The symbols move the elements like this.
z323: x>z880, c>-, w>z719, k>z592, g>z438, d>z478
z190: x>z831, c>-, w>z796, k>z4, g>z274, d>z203
z340: x>z823, c>-, w>z344, k>z629, g>z245, d>z831
z490: x>z660, c>-, w>z274, k>z672, g>z78, d>z210
z274: x>z195, c>-, w>z112, k>z190, g>z529, d>z874
z352: x>z868, c>z245, w>-, k>z291, g>z736, d>z444
z823: x>z340, c>-, w>z916, k>z210, g>z267, d>z190
z343: x>z53, c>z662, w>-, k>z444, g>z615, d>-
z228: x>z848, c>-, w>z751, k>z478, g>z629, d>z89
z796: x>z736, c>z387, w>-, k>z868, g>z112, d>z53
z344: x>z916, c>z323, w>z189, k>z13, g>z389, d>z736
z78: x>z709, c>-, w>z529, k>z490, g>z42, d>z823
z267: x>z245, c>-, w>z966, k>z823, g>z387, d>z274
z868: x>z352, c>z267, w>-, k>z872, g>z796, d>z895
z751: x>z203, c>z709, w>z343, k>z624, g>z13, d>z291
z13: x>z874, c>z592, w>z615, k>z751, g>z344, d>z352
z478: x>z387, c>-, w>z624, k>z245, g>z228, d>z662
z392: x>z271, c>z190, w>-, k>z326, g>z895, d>-
z966: x>z389, c>z672, w>z392, k>z916, g>z940, d>z112
z89: x>z62, c>-, w>z291, k>z662, g>z719, d>z389
z872: x>z291, c>z823, w>-, k>z545, g>z868, d>z392
z719: x>z4, c>-, w>z352, k>z89, g>z831, d>z624
z629: x>z210, c>-, w>z13, k>z228, g>z340, d>z719
z736: x>z796, c>z478, w>-, k>z352, g>z798, d>z343
z880: x>z323, c>-, w>z4, k>z42, g>z672, d>z387
z203: x>z751, c>z78, w>z53, k>z940, g>z874, d>z872
z471: x>z545, c>z629, w>-, k>z798, g>z291, d>z189
z210: x>z629, c>-, w>z874, k>z848, g>z823, d>z4
z895: x>z444, c>z274, w>-, k>z392, g>z53, d>-
z545: x>z471, c>z210, w>-, k>z112, g>z872, d>z326
z42: x>z592, c>-, w>z62, k>z78, g>z880, d>z267
z874: x>z13, c>z42, w>z808, k>z203, g>z916, d>z868
z709: x>z78, c>-, w>z662, k>z660, g>z592, d>z340
z438: x>z672, c>-, w>z831, k>z323, g>z660, d>z228
z624: x>z940, c>z660, w>z444, k>z389, g>z751, d>z471
z615: x>z808, c>z89, w>-, k>z343, g>z189, d>-
z245: x>z267, c>-, w>z389, k>z340, g>z478, d>z195
z808: x>z615, c>z62, w>-, k>z53, g>z326, d>-
z4: x>z719, c>-, w>z868, k>z62, g>z190, d>z940
z189: x>z326, c>z719, w>-, k>z615, g>z271, d>-
z831: x>z190, c>-, w>z736, k>z719, g>z195, d>z751
z389: x>z966, c>z438, w>z271, k>z344, g>z624, d>z798
z62: x>z89, c>-, w>z872, k>z529, g>z4, d>z966
z672: x>z438, c>-, w>z190, k>z880, g>z490, d>z848
z53: x>z343, c>z529, w>-, k>z895, g>z808, d>-
z592: x>z42, c>-, w>z89, k>z709, g>z323, d>z245
z529: x>z662, c>-, w>z545, k>z274, g>z62, d>z916
z195: x>z274, c>-, w>z798, k>z831, g>z662, d>z13
z291: x>z872, c>z340, w>-, k>z471, g>z352, d>z271
z326: x>z189, c>z4, w>-, k>z808, g>z392, d>-
z660: x>z490, c>-, w>z195, k>z438, g>z709, d>z629
z916: x>z344, c>z880, w>z326, k>z874, g>z966, d>z796
z798: x>z112, c>z228, w>-, k>z736, g>z471, d>z615
z662: x>z529, c>-, w>z471, k>z195, g>z89, d>z344
z940: x>z624, c>z490, w>z895, k>z966, g>z203, d>z545
z271: x>z392, c>z831, w>-, k>z189, g>z444, d>-
z387: x>z478, c>-, w>z940, k>z267, g>z848, d>z529
z112: x>z798, c>z848, w>-, k>z796, g>z545, d>z808
z444: x>z895, c>z195, w>-, k>z271, g>z343, d>-
z848: x>z228, c>-, w>z203, k>z387, g>z210, d>z62

The rows follow the links: the fewer symbols apart two elements are, the more alike their rows tend to be.

Rows of some elements; one shown again gets a slightly different row:
z672
[5, 12, -8, -49, -70, -11, 2, 53, -16, 19, 19, 11, 55, 15, -13, -8, 42, -7, 18, 29, 73, -42, -64, 38, 50, 3, 17, 28, 0, 45, -55, -8, 11, -30, 40, 39, -6, 17, 72, 51, 75]
z245
[-7, -53, -2, -22, 1, 3, -15, -5, -64, -14, -59, 54, -3, -50, -12, 36, -66, -12, -29, -43, -71, 100, -20, 18, -47, -33, -14, 41, -7, -25, 0, -8, 40, 45, 14, 24, -2, -65, 13, -30, 20]
z478
[14, -46, -28, -18, -6, -25, -49, 40, -44, -40, -28, 68, 0, -42, -7, 70, -28, -7, -54, 3, -19, 46, -54, -4, -26, -61, -26, 61, -23, 2, -27, -21, 36, 47, -32, 29, -28, -31, 24, -21, 10]
z831
[-26, -39, 7, -15, 2, 6, -20, -89, -66, -26, -34, -4, -30, -34, -30, 16, -87, -8, -11, 1, -65, 12, 26, -2, -66, 67, -33, -27, -24, 26, 39, -4, 18, 1, -21, 17, 8, -73, -28, -11, 3]
z271
[9, 1, -3, 8, 56, 32, -7, -91, 9, -15, -27, -34, -45, 12, 4, -12, -40, -3, -10, -28, -60, 1, 86, -30, -59, 56, -31, -29, -11, 5, 53, 7, -30, -5, -64, -34, -7, -24, -73, -14, -57]
z190
[-71, 33, 44, -5, -4, 10, 38, -38, -11, 4, -15, -62, 36, 19, 36, -55, -41, 12, 81, 15, -22, -36, 35, 10, 0, 31, 72, -49, 9, 14, 41, -1, 9, -11, 82, 11, 18, 19, 46, -15, 42]
z490
[-29, 24, 22, -9, -89, 0, -2, 41, -32, 20, 6, -11, 38, 19, -43, -56, 7, -17, 53, 19, 48, -46, -24, 9, 24, 31, 32, -22, 10, 46, -25, -15, 6, -31, 85, 43, 34, -12, 40, 49, 54]
z868
[-19, 22, 37, 33, 63, 2, 43, 16, 64, 29, -4, -30, 23, -21, 65, -32, -4, 15, 22, -14, -13, 76, 20, 18, 18, -69, 52, 13, 53, -41, 28, 2, 3, 35, 58, -37, -16, 37, 16, -37, -35]
z89
[29, -40, -64, -27, -31, -5, -40, -5, -49, -78, 12, 57, -13, -5, 3, 68, 0, 4, -60, 37, 30, -75, -10, -19, -17, 21, -66, 12, -52, 7, -12, 39, -4, -7, -92, 29, -8, -10, -16, 6, 28]
z323
[25, -74, -8, -68, -19, -4, -48, 16, -41, 11, -21, 69, 31, 11, -28, 66, 7, -13, -35, 7, -6, 39, -60, 38, -8, -17, -68, 44, -41, 28, -41, -4, 16, 12, -10, 42, -12, -34, 36, 5, 46]
z751
[23, -19, 26, -4, 1, 11, -14, -69, -2, 29, -7, -15, -30, 17, -62, -15, -28, -50, -13, -41, -65, 55, 20, 20, -53, 62, -55, -15, -7, 43, -6, -43, -14, -5, 12, -3, 32, -88, -76, 16, -44]
z916
[26, -19, 15, 11, 35, 5, 31, 33, 82, 41, 15, 2, 39, 39, 30, 5, 83, -11, -11, 7, 39, 5, -29, 55, 71, -51, -7, 20, 3, -20, -32, 35, -22, -10, 40, -3, -10, 45, 49, -33, 19]
z195
[4, -55, 8, -23, 46, 11, -5, -77, -36, -9, -47, -5, 5, -22, 5, 58, -63, -19, -32, 1, -65, 40, 19, 13, -73, -2, -47, -8, -56, -5, 34, 16, 45, 39, -28, 20, -8, -77, 5, -44, 16]
z344
[54, -57, -22, -19, 41, -22, -39, -25, 15, 28, 8, 32, -22, 18, -23, 76, 71, -27, -69, -4, -18, 36, -42, 40, -13, -29, -96, 60, -56, 0, -38, 3, -1, 39, -46, -13, -14, -27, -10, -15, -19]
z719
[-4, 7, -34, -14, -50, 6, -10, -33, -69, -62, 1, 8, -36, -12, -42, 22, -55, 10, -5, -3, -4, -68, 39, -36, -58, 77, -36, -47, -28, 33, 5, -12, -8, -12, -80, 8, -15, -51, -74, 35, -17]
z545
[-27, 83, -10, 64, -3, 10, 8, 62, 36, -10, 34, -33, -19, 9, 8, -80, 10, 39, 48, -23, 18, -32, 17, -37, 48, 11, 85, -19, 59, -9, -10, -24, -25, -37, 17, -54, 9, 52, -50, 20, -36]

Each walk starts at a row. The symbols on each line, taken left to right, move it on to the next element.
Each answer is a row, close to the row of the element it stands for.
new walk
[-54, 69, 20, 32, -60, 10, 47, 12, -30, -14, 16, -17, 23, 20, 9, -43, -19, 19, 54, 48, 44, -117, 28, -29, 32, 42, 57, -55, 17, 19, 19, 14, -23, -31, 0, 19, 10, 51, 20, 30, 40]
g d [-6, 41, 72, 10, 7, 2, 25, -27, 52, 70, 9, -44, 28, 25, -19, -94, 29, -21, 58, -27, -17, 14, 26, 15, 37, 38, 26, -23, 37, 17, 9, -16, -17, -29, 84, -14, 42, -6, -13, -4, -16]
d c k [-33, 51, -17, 10, -70, -12, 9, 99, -15, -9, 13, 1, -4, -27, -17, -62, -36, 31, 59, 7, 47, -18, -6, -12, 38, -5, 78, -30, 38, 7, -8, -44, -2, -10, 42, 15, 14, 25, 8, 48, 22]
new walk
[-16, 46, -18, 4, -70, -17, 13, 89, -15, -20, 18, 31, 23, -2, 8, -15, 28, 28, 16, 28, 69, -25, -35, -24, 65, -48, 70, 24, 16, 0, -36, -34, 6, -3, 21, 35, 0, 56, 40, 38, 48]
d w k x [-3, 42, -45, 28, -18, 21, -21, 13, -4, -58, -13, 23, -74, -23, -32, 0, -32, -2, -26, -17, 1, -20, 33, -63, -17, 46, 13, 3, 12, -21, 4, -36, -17, -4, -83, -33, -11, -20, -106, 34, -83]
g [6, 13, -17, 47, 47, -1, -19, -30, -8, -23, -27, 3, -55, -36, -36, -40, -46, 23, -40, -60, -71, 80, 33, -29, -55, 15, 8, -24, 16, 6, 32, -41, -1, 9, -36, -41, -4, -47, -100, 0, -82]
new walk
[4, 5, 69, 16, 34, -18, 38, -19, 77, 78, 1, -51, 45, 35, 25, -43, 31, -43, 22, -21, -21, 53, -11, 49, 20, -40, 1, 0, 28, -23, 4, 9, 3, 2, 79, 3, 12, 5, 32, -43, -5]
c g [3, -49, 42, -19, -26, -14, 5, 50, 3, 38, -8, 20, 70, 14, 5, -1, 29, -25, 10, 39, 41, 14, -57, 37, 49, -40, 6, 44, -3, 5, -41, 21, 26, -14, 69, 51, 9, 18, 104, 5, 75]
x w d x [-1, 60, 28, 10, -17, 8, 11, 39, 47, 55, 38, -48, 4, 49, -28, -75, 54, -11, 53, -3, 64, -56, 28, -13, 56, 61, 32, -36, 30, 28, -11, -12, -42, -48, 55, -8, 46, 21, -23, 51, -18]
new walk
[-32, -15, 36, 6, 44, -4, 54, -52, 2, 34, -20, -50, 57, 13, 67, -7, -15, 16, 25, 33, -25, 4, 14, 21, -7, -21, 39, -22, 11, -13, 38, 23, 26, 24, 60, 9, 2, 48, 93, -58, 49]
d k c [-39, 5, 58, -28, -34, -3, 7, 11, -33, 51, -10, -31, 47, -1, -23, -74, -22, -31, 78, -3, 1, 28, -4, 25, 8, 39, 36, -18, 12, 31, -11, -23, 24, -7, 100, 53, 42, -27, 52, 21, 46]
d [-56, 55, 57, 21, -35, -3, 26, 45, -20, 27, -17, -25, 19, -17, 2, -63, -71, 10, 69, -15, -17, 43, -1, -1, 9, -12, 85, -12, 33, 20, 0, -38, 25, -18, 76, 19, 12, 7, 61, 7, 17]
new walk
[-29, 73, 22, 48, 22, 4, 24, 7, 54, 23, 22, -44, -6, -12, 27, -76, -10, 20, 47, -32, -13, 29, 33, -32, 19, -9, 80, -39, 44, -30, 33, -16, -5, -1, 50, -34, 22, 28, -3, -15, -34]
k x x d [-14, 55, 8, 47, 17, 15, 20, -24, 38, 6, 22, -65, -3, 39, 26, -46, 22, 26, 38, 6, 32, -85, 37, -37, 43, 51, 34, -68, 22, -9, 41, 22, -39, -23, -31, -24, 7, 64, -19, 3, -20]
c k [-6, 30, -4, -6, -36, -4, 5, 44, 7, -42, 15, 9, 30, 29, 41, 0, 34, 15, 14, 64, 77, -112, -19, -10, 58, -1, 34, -10, -3, -14, 9, 39, 3, -23, -21, 21, 4, 65, 49, 16, 75]
new walk
[3, -35, 23, -46, -42, 8, -41, -24, -64, 33, -5, 17, -12, -15, -71, -11, -39, -19, 4, -33, -63, 44, -21, 8, -54, 57, -24, -7, -12, 42, -19, -35, 26, 0, 42, 42, 19, -96, -2, 20, 16]
k g d [-14, -9, -5, -22, -21, 7, -30, 2, -80, -16, -61, 21, -32, -66, -44, -9, -99, 11, -6, -49, -57, 63, 19, -26, -69, 37, 23, -8, -16, 41, -3, -60, 24, 17, 10, 19, -2, -78, -32, -1, -20]
g w k w [18, 19, -26, 27, 3, 18, -9, -32, -10, -41, 15, -15, -61, 4, -20, 19, -6, 10, -31, 11, -16, -64, 33, -51, -20, 60, -31, -53, -8, -2, 19, -2, -44, -3, -84, -27, -12, -21, -95, 2, -64]
new walk
[39, -10, -48, 9, 23, 15, -1, -35, 15, -50, 16, 22, -27, 12, 9, 62, 30, 14, -54, 9, 6, -59, 24, -29, -7, 6, -57, -10, -19, -31, 4, 37, -30, 19, -119, -44, -23, 14, -63, 0, -52]
k x k [3, 2, 45, 40, 84, -2, 59, -58, 68, 34, 6, -62, 17, 24, 58, -14, 37, 7, 29, 4, -23, -8, 45, 9, 6, -35, 15, -19, 16, -32, 58, 46, -8, 8, 24, -29, 1, 59, 28, -69, 1]
g x [24, -48, -26, 3, 67, -5, 16, -57, 31, -34, 21, 8, -22, 16, 23, 60, 37, 12, -56, 11, -21, -32, 26, -5, -23, -32, -65, 11, -37, -25, 42, 45, -26, 30, -87, -30, -17, 18, -46, -38, -54]
new walk
[-11, 14, -38, -4, -94, 10, -56, 24, -73, -48, -21, 51, -20, -42, -58, -10, -69, 17, 6, -14, -14, 6, -10, -30, -34, 36, 9, -16, 3, 35, -32, -50, 13, 3, -38, 13, 2, -64, -54, 50, -20]
w c [17, -68, 12, -45, -11, -4, -35, -35, -44, 31, -39, 31, 13, -20, -35, 27, -9, -24, -26, -8, -66, 66, -26, 47, -45, -7, -45, 30, -40, 36, -26, -11, 36, 21, 32, 38, 22, -87, 34, 7, 35]
d x g [-19, 11, -6, -11, 5, -24, 20, 83, -3, -1, 4, 24, 40, -14, 42, 9, 4, 11, 14, 6, 40, 25, -44, 17, 51, -98, 41, 45, 21, -4, -30, 4, 27, 35, 66, 11, -17, 40, 97, -11, 32]
